Below are the code and all the weights of a small trained network. Each question names an input and a target symbol and asks about switching units off, where a switched-off unit gives its printed mean instead of its output.

import numpy as np


def w(rows, s, z=0):
    codes = np.array(rows[::2]) - 128.0
    scale = np.full(codes.shape[1], s)
    scale[-1] = z or s
    return codes * scale


def norm(h):
    return h / np.sqrt((h * h).mean(-1, keepdims=True) + 1e-5)


def f(y):
    return np.maximum(y, 0)


def softmax(a):
    e = np.exp(a - a.max(-1, keepdims=True))
    return e / e.sum(-1, keepdims=True)


def log_softmax(a):
    a = a - a.max(-1, keepdims=True)
    return a - np.log(np.exp(a).sum(-1, keepdims=True))


def net(x, mask):
    ids = ['ΓΞΠαζηθλμστω'.index(c) for c in x.split()]
    T = len(ids)
    res = E[ids] + P[:T]
    u = 0
    for l in range(2):
        r = norm(res)
        for j in range(2):
            rows = slice(2 * j, 2 * j + 2)
            q, k, v = (r @ M[l][rows].T for M in (Q, K, V))
            z = softmax(np.where(np.tri(T) > 0, q @ k.T / 2**0.5, -1e9)) @ v
            o = O[l][rows]
            res = res + np.where(mask[u + j], z, o[:, -1]) @ o[:, :-1]
        u += 2
        y = f(norm(res) @ A[l][:, :-1].T + A[l][:, -1])
        res = res + np.where(mask[u : u + 16], y, B[l][:, -1]) @ B[l][:, :-1]
        u += 16
    return log_softmax(norm(res)[-1] @ U[:, :-1].T + U[:, -1])


Q, K, V, O, A, B = {}, {}, {}, {}, {}, {}
E = w([
[78,93,81,130],'Γ',
[180,102,186,109],'Ξ',
[200,111,166,124],'Π',
[119,42,89,130],'α',
[105,112,243,93],'ζ',
[133,89,163,92],'η',
[80,118,163,140],'θ',
[61,148,88,136],'λ',
[85,139,78,7],'μ',
[126,189,166,72],'σ',
[57,219,195,152],'τ',
[112,186,58,121],'ω',
],0.019)
P = w([
[233,159,166,108],'0',
[58,2,173,137],'1',
[64,30,183,132],'2',
[74,45,186,129],'3',
[84,66,180,118],'4',
[88,70,170,109],'5',
[104,86,167,112],'6',
[108,84,198,116],'7',
],0.0047)
Q[0] = w([
[176,110,117,145],'0.h0',
[92,112,164,172],'0.h0',
[94,5,19,155],'0.h1',
[150,238,90,83],'0.h1',
],0.019)
K[0] = w([
[112,75,138,148],'0.h0',
[90,133,130,80],'0.h0',
[86,4,96,196],'0.h1',
[193,184,74,140],'0.h1',
],0.021)
V[0] = w([
[68,66,189,224],'0.h0',
[106,65,118,3],'0.h0',
[150,137,116,236],'0.h1',
[125,151,146,148],'0.h1',
],0.011)
O[0] = w([
[190,70,153,252,173],'0.h0',
[142,23,4,24,255],'0.h0',
[203,201,97,169,9],'0.h1',
[143,145,187,160,125],'0.h1',
],0.0045,0.0042)
A[0] = w([
[153,93,134,250,3],'0.n0',
[123,153,137,131,84],'0.n1',
[63,147,27,209,101],'0.n2',
[85,24,178,110,159],'0.n3',
[70,45,119,108,153],'0.n4',
[58,157,118,173,141],'0.n5',
[123,130,137,93,181],'0.n6',
[200,86,126,100,157],'0.n7',
[110,75,192,177,107],'0.n8',
[159,233,28,174,152],'0.n9',
[45,109,145,227,165],'0.n10',
[103,210,149,108,84],'0.n11',
[121,52,93,135,98],'0.n12',
[178,82,71,180,61],'0.n13',
[133,80,138,170,80],'0.n14',
[94,175,132,69,67],'0.n15',
],0.015,0.0032)
B[0] = w([
[55,68,164,60,147],'0.n0',
[120,121,148,141,134],'0.n1',
[209,48,83,104,167],'0.n2',
[155,86,158,40,254],'0.n3',
[51,161,113,66,226],'0.n4',
[93,70,162,151,166],'0.n5',
[141,143,126,115,161],'0.n6',
[108,172,30,163,191],'0.n7',
[106,62,170,89,188],'0.n8',
[182,105,157,2,145],'0.n9',
[159,40,201,142,180],'0.n10',
[109,133,203,125,159],'0.n11',
[70,150,140,125,186],'0.n12',
[143,52,142,144,155],'0.n13',
[115,90,155,87,160],'0.n14',
[119,186,143,82,165],'0.n15',
],0.028,0.013)
Q[1] = w([
[184,86,191,14],'1.h0',
[210,251,121,184],'1.h0',
[150,169,89,162],'1.h1',
[103,110,157,158],'1.h1',
],0.014)
K[1] = w([
[154,150,6,150],'1.h0',
[98,31,202,120],'1.h0',
[42,78,64,161],'1.h1',
[126,116,109,108],'1.h1',
],0.017)
V[1] = w([
[162,31,193,126],'1.h0',
[253,169,116,91],'1.h0',
[25,53,43,196],'1.h1',
[223,50,15,73],'1.h1',
],0.031)
O[1] = w([
[155,21,152,89,44],'1.h0',
[213,164,189,189,138],'1.h0',
[33,34,35,169,7],'1.h1',
[254,123,11,101,199],'1.h1',
],0.023,0.015)
A[1] = w([
[87,136,93,115,83],'1.n0',
[85,57,128,173,2],'1.n1',
[121,118,134,180,123],'1.n2',
[52,135,121,158,105],'1.n3',
[129,139,135,111,124],'1.n4',
[120,40,152,213,116],'1.n5',
[134,142,137,78,109],'1.n6',
[75,97,173,163,35],'1.n7',
[138,110,124,93,75],'1.n8',
[3,154,131,145,178],'1.n9',
[96,185,124,135,54],'1.n10',
[102,139,134,117,123],'1.n11',
[109,67,68,169,191],'1.n12',
[210,66,110,169,201],'1.n13',
[124,110,123,127,100],'1.n14',
[119,82,139,149,64],'1.n15',
],0.022,0.0044)
B[1] = w([
[148,151,156,128,169],'1.n0',
[113,82,103,214,153],'1.n1',
[123,143,170,132,135],'1.n2',
[85,149,126,185,152],'1.n3',
[136,137,135,109,179],'1.n4',
[171,211,145,191,162],'1.n5',
[132,169,156,90,254],'1.n6',
[117,137,53,114,165],'1.n7',
[133,170,137,103,191],'1.n8',
[3,133,119,148,218],'1.n9',
[137,78,119,97,178],'1.n10',
[117,127,139,99,167],'1.n11',
[180,145,145,204,176],'1.n12',
[87,123,108,227,198],'1.n13',
[147,127,131,117,140],'1.n14',
[138,155,104,174,147],'1.n15',
],0.043,0.0083)
U = w([
[99,93,54,146,204],'Γ',
[207,157,134,166,164],'Ξ',
[86,248,137,163,168],'Π',
[66,81,58,125,115],'α',
[143,68,122,136,220],'ζ',
[85,162,78,110,107],'η',
[141,57,136,182,143],'θ',
[216,108,162,101,60],'λ',
[73,158,77,77,3],'μ',
[76,120,243,206,204],'σ',
[76,48,210,137,86],'τ',
[134,165,231,96,18],'ω',
],0.013,0.0063)

Each question gives the input, a string of symbols that net reads in full, and the target symbol t.
The units are the heads (2 rows each of Q, K, V and O) and the neurons (one row each of A and B). Each row of codes is followed by its name. A weight is (code - 128) times the scale printed after its matrix; where a second scale follows, it is the last column's (O, A, B and U).
mask holds one flag per unit, layer by layer, with each layer's heads first. A switched-off unit (its flag False) gives its mean, the last column of its rows in O or B, instead of its output. The means were averaged over made-up inputs and are rounded, as every weight is.
A unit's drop is (log p(t) with every unit on - log p(t) with that unit switched off) / (log p(t) with every unit on - log p(t) with every unit switched off).
The circuit of an input: a set's keep is (log p(t) with only the set's units on - log p(t) with every unit switched off) / (log p(t) with every unit on - log p(t) with every unit switched off). Starting from the 12 units with the biggest drops (on a tie, the unit counted first), units are removed one at a time, each time the one whose removal leaves the highest keep (on an exact tie, the one counted first), for as long as the keep stays at least 0.8.
units of the circuit, in order: the units of the circuit, biggest drop first
unit that matters most: the unit with the biggest drop
top k neurons: the k neurons with the biggest drops, biggest first
top k neurons in layer l: the k neurons of layer l with the biggest drops, biggest first
input Ξ α τ ω Γ, target Ξ: top 2 neurons -> (0.n2 0.n7)
input τ τ θ, target τ: units of the circuit, in order -> (1.h0 1.h1)
input τ λ Π Ξ ω Γ, target λ: units of the circuit, in order -> (0.n9 1.h1 1.h0)
input σ τ θ Π τ η, target σ: units of the circuit, in order -> (1.h1 0.n2)
input Π Γ η Π μ μ Γ Π, target Π: units of the circuit, in order -> (0.n7 0.n2)
input τ Π Π ζ, target τ: units of the circuit, in order -> (1.h0)
input Γ α Π, target Γ: units of the circuit, in order -> (1.h1 0.n7)
input α Ξ Π θ ω ω Ξ λ, target Ξ: top 2 neurons -> (0.n2 0.n3)
input α Π ω θ ω μ ω, target λ: units of the circuit, in order -> (0.n9 1.h0)
input σ Π Γ, target σ: top 4 neurons -> (0.n3 0.n11 0.n2 0.n9)
input Π μ Ξ Π, target Π: top 3 neurons -> (0.n7 0.n3 0.n2)
input Π τ Γ ζ λ Ξ, target Π: top 2 neurons -> (0.n7 0.n3)
input Π λ μ, target Π: top 4 neurons in layer 0 -> (0.n3 0.n7 0.n10 0.n2)
input α θ α Γ α, target α: units of the circuit, in order -> (1.h1)
input σ τ λ, target σ: top 2 neurons -> (0.n3 0.n11)
input τ Γ ζ λ α Ξ α Π, target τ: top 3 neurons in layer 0 -> (0.n0 0.n4 0.n2)
input Ξ ζ η ω η Π, target Ξ: top 2 neurons -> (0.n4 0.n12)
input λ ω τ, target Ξ: top 3 neurons in layer 0 -> (0.n2 0.n9 0.n3)
input τ Π Ξ τ τ Π ζ Π, target τ: top 2 neurons -> (0.n4 0.n12)
input θ τ Π α Π τ, target σ: unit that matters most -> 1.n5
